Below is a small trained network, with its code and all its weights. Each question gives an input and a class and asks what happens when units are switched off, that is, made to give their printed mean instead of their output.

import numpy as np


def w(rows, s, z=0):
    codes = np.array(rows[::2]) - 128.0
    scale = np.full(codes.shape[1], s)
    scale[-1] = z or s
    return codes * scale


def f(y):
    return y / 2 * (1 + np.tanh(0.7978845608 * (y + 0.044715 * y**3)))


def log_softmax(a):
    a = a - a.max(-1, keepdims=True)
    return a - np.log(np.exp(a).sum(-1, keepdims=True))


def net(x, mask):
    res = np.array(x, float).reshape(1, 6) / 4 @ E
    y = f(res @ A[0][:, :-1].T + A[0][:, -1])
    res = res + np.where(mask, y, B[0][:, -1]) @ B[0][:, :-1]
    return log_softmax(res[-1] @ U[:, :-1].T + U[:, -1])


A, B = {}, {}
E = w([
[228,175,105,75],'x0',
[104,84,2,107],'x1',
[205,39,122,216],'x2',
[127,129,128,129],'x3',
[127,126,130,127],'x4',
[134,41,169,61],'x5',
],0.0087)
A[0] = w([
[44,81,140,188,157],'n1',
[30,96,129,188,178],'n2',
[130,46,157,41,82],'n3',
[116,95,49,110,68],'n4',
[178,162,231,136,170],'n5',
[213,158,81,84,107],'n6',
[178,76,123,186,107],'n7',
[216,38,116,249,11],'n8',
[38,93,132,172,72],'n9',
[53,170,128,66,2],'n10',
[119,101,52,112,109],'n11',
[137,30,224,35,98],'n12',
[201,161,78,80,172],'n13',
[102,100,35,75,114],'n14',
[39,95,131,155,98],'n15',
[128,91,27,123,173],'n16',
[141,252,117,255,146],'n17',
],0.0084,0.0062)
B[0] = w([
[197,122,143,107,221],'n1',
[205,111,151,114,237],'n2',
[120,183,28,167,181],'n3',
[105,151,180,181,165],'n4',
[78,98,198,200,239],'n5',
[191,124,157,128,195],'n6',
[87,206,139,73,197],'n7',
[58,255,133,50,242],'n8',
[207,175,149,123,168],'n9',
[137,231,126,87,160],'n10',
[110,133,177,173,179],'n11',
[135,147,36,209,230],'n12',
[169,116,172,141,228],'n13',
[113,148,190,201,210],'n14',
[176,162,155,143,173],'n15',
[106,104,185,170,250],'n16',
[129,85,48,154,255],'n17',
],0.0098,0.0055)
U = w([
[71,248,129,70,104],'0',
[125,113,120,133,246],'1',
[127,113,124,127,238],'2',
[87,126,180,196,39],'3',
[230,133,141,115,81],'4',
[120,135,31,164,114],'5',
[88,24,120,58,91],'6',
[92,86,92,42,36],'7',
],0.014)

Each question gives the input, the list of numbers given to net, and the class t.
The units are the neurons (one row each of A and B). Each row of codes is followed by its name. A weight is (code - 128) times the scale printed after its matrix; where a second scale follows, it is the last column's (A, B and U).
mask holds one flag per neuron, in row order. A switched-off neuron (its flag False) gives its mean, the last column of its row in B, instead of its output. The means were averaged over made-up inputs and are rounded, as every weight is.
A unit's drop is (log p(t) with every unit on - log p(t) with that unit switched off) / (log p(t) with every unit on - log p(t) with every unit switched off).
The circuit of an input: a set's keep is (log p(t) with only the set's units on - log p(t) with every unit switched off) / (log p(t) with every unit on - log p(t) with every unit switched off). Starting from the 12 units with the biggest drops (on a tie, the unit counted first), units are removed one at a time, each time the one whose removal leaves the highest keep (on an exact tie, the one counted first), for as long as the keep stays at least 0.8.
circuit, biggest first: the units of the circuit, biggest drop first
most important unit: the unit with the biggest drop
top k neurons: the k neurons with the biggest drops, biggest first
drop of u: that unit's drop, to one decimal
input [7,8,-4,-7,0,-1], class 3: most important unit => n14
input [-7,-8,4,-8,-5,-4], class 1: circuit, biggest first => n17; n16
input [1,4,-1,4,2,5], class 5: top 3 neurons => n3; n5; n12
input [-8,-5,-7,-1,-1,-4], class 4: circuit, biggest first => n2; n8; n1; n9
input [-2,8,4,3,-7,-3], class 3: circuit, biggest first => n16; n14
input [-8,-7,5,-1,6,5], class 4: top 2 neurons => n1; n2
input [6,4,-4,3,5,3], class 4: top 3 neurons => n6; n13; n8
input [5,1,-4,5,-5,7], class 5: circuit, biggest first => n12; n3
input [8,6,-6,6,-1,8], class 4: top 2 neurons => n6; n13
input [-3,7,-6,-3,-3,8], class 5: top 3 neurons => n3; n12; n8
input [7,0,-2,-2,-4,-2], class 4: top 2 neurons => n6; n13
input [0,4,4,-3,-4,6], class 5: circuit, biggest first => n3; n12
input [6,-2,-3,8,1,-2], class 1: top 2 neurons => n2; n1
input [0,-8,-5,-4,-1,-4], class 3: most important unit => n5
input [4,-3,-4,2,-8,-1], class 2: top 2 neurons => n8; n7
input [-3,4,-5,0,6,-7], class 5: top 2 neurons => n17; n8
input [-8,1,-7,1,-1,-4], class 4: top 3 neurons => n2; n8; n1
input [8,-1,-2,-5,-7,-5], class 4: top 2 neurons => n6; n13
input [-7,-7,7,-3,-4,5], class 0: drop of n7 => 0.3
input [0,-7,-6,2,-2,-8], class 5: most important unit => n17
input [-7,6,7,-7,1,-7], class 0: drop of n8 => 1.0
input [0,-8,-3,6,4,-1], class 3: drop of n5 => 1.0
